Below are the code and all the weights of a small trained network. Each question names an input and a class and asks about switching units off, where a switched-off unit gives its printed mean instead of its output.

import numpy as np


def w(rows, s, z=0):
    codes = np.array(rows[::2]) - 128.0
    scale = np.full(codes.shape[1], s)
    scale[-1] = z or s
    return codes * scale


def f(y):
    return np.maximum(y, 0)


def log_softmax(a):
    a = a - a.max(-1, keepdims=True)
    return a - np.log(np.exp(a).sum(-1, keepdims=True))


def net(x, mask):
    res = np.array(x, float).reshape(1, 2) / 4 @ E
    y = f(res @ A[0][:, :-1].T + A[0][:, -1])
    res = res + np.where(mask, y, B[0][:, -1]) @ B[0][:, :-1]
    return log_softmax(res[-1] @ U[:, :-1].T + U[:, -1])


A, B = {}, {}
E = w([
[203,177,34,135,163,128,223,14,135],'x0',
[137,243,222,55,136,85,254,198,121],'x1',
],0.0075)
A[0] = w([
[132,85,90,152,124,140,87,87,130,87],'N1',
[85,89,215,117,114,128,25,248,137,113],'N2',
[129,190,196,111,111,112,253,189,122,116],'N3',
[95,89,115,136,107,113,50,67,131,105],'N4',
[125,129,132,124,132,128,120,147,125,248],'N5',
[142,85,58,172,114,140,70,109,125,129],'N6',
[143,151,58,122,129,126,223,11,147,137],'N7',
],0.014,0.013)
B[0] = w([
[147,148,101,88,173,150,98,143,135,176],'N1',
[159,178,91,157,139,138,190,142,33,253],'N2',
[118,124,121,95,208,181,59,138,163,219],'N3',
[136,133,122,82,165,174,114,134,152,189],'N4',
[95,6,193,169,42,180,141,35,152,212],'N5',
[97,137,171,117,183,146,101,147,155,208],'N6',
[139,141,124,168,107,154,184,145,26,218],'N7',
],0.018,0.019)
U = w([
[184,190,79,198,131,142,205,152,22,140],'0',
[93,133,137,21,232,182,51,132,173,103],'1',
[51,19,209,182,17,141,136,1,167,254],'2',
[161,172,113,108,62,53,90,135,190,89],'3',
[132,171,119,139,56,59,133,106,169,83],'4',
[110,155,103,132,44,54,139,127,153,87],'5',
[137,144,99,111,100,80,133,134,163,84],'6',
],0.0085,0.0071)

Each question gives the input, the list of numbers given to net, and the class t.
The units are the neurons (one row each of A and B). Each row of codes is followed by its name. A weight is (code - 128) times the scale printed after its matrix; where a second scale follows, it is the last column's (A, B and U).
mask holds one flag per neuron, in row order. A switched-off neuron (its flag False) gives its mean, the last column of its row in B, instead of its output. The means were averaged over made-up inputs and are rounded, as every weight is.
A unit's drop is (log p(t) with every unit on - log p(t) with that unit switched off) / (log p(t) with every unit on - log p(t) with every unit switched off).
The circuit of an input: a set's keep is (log p(t) with only the set's units on - log p(t) with every unit switched off) / (log p(t) with every unit on - log p(t) with every unit switched off). Starting from all 7 units, units are removed one at a time, each time the one whose removal leaves the highest keep (on an exact tie, the one counted first), for as long as the keep stays at least 0.8.
circuit, biggest first: the units of the circuit, biggest drop first
k most important neurons: the k neurons with the biggest drops, biggest first
drop of u: that unit's drop, to one decimal
input [-2,5], class 1: circuit, biggest first	N3
input [3,-4], class 1: 4 most important neurons	N2; N5; N6; N1
input [1,-2], class 2: circuit, biggest first	N2; N3
input [-3,1], class 2: 2 most important neurons	N7; N5
input [4,-6], class 1: 2 most important neurons	N2; N6
input [2,4], class 1: 2 most important neurons	N3; N2
input [0,-3], class 2: circuit, biggest first	N3; N2
input [-7,8], class 1: 2 most important neurons	N3; N7
input [-7,-7], class 0: 2 most important neurons	N2; N3
input [-2,2], class 2: drop of N7	0.1
input [3,6], class 1: drop of N2	0.3
input [-1,2], class 2: drop of N5	0.0
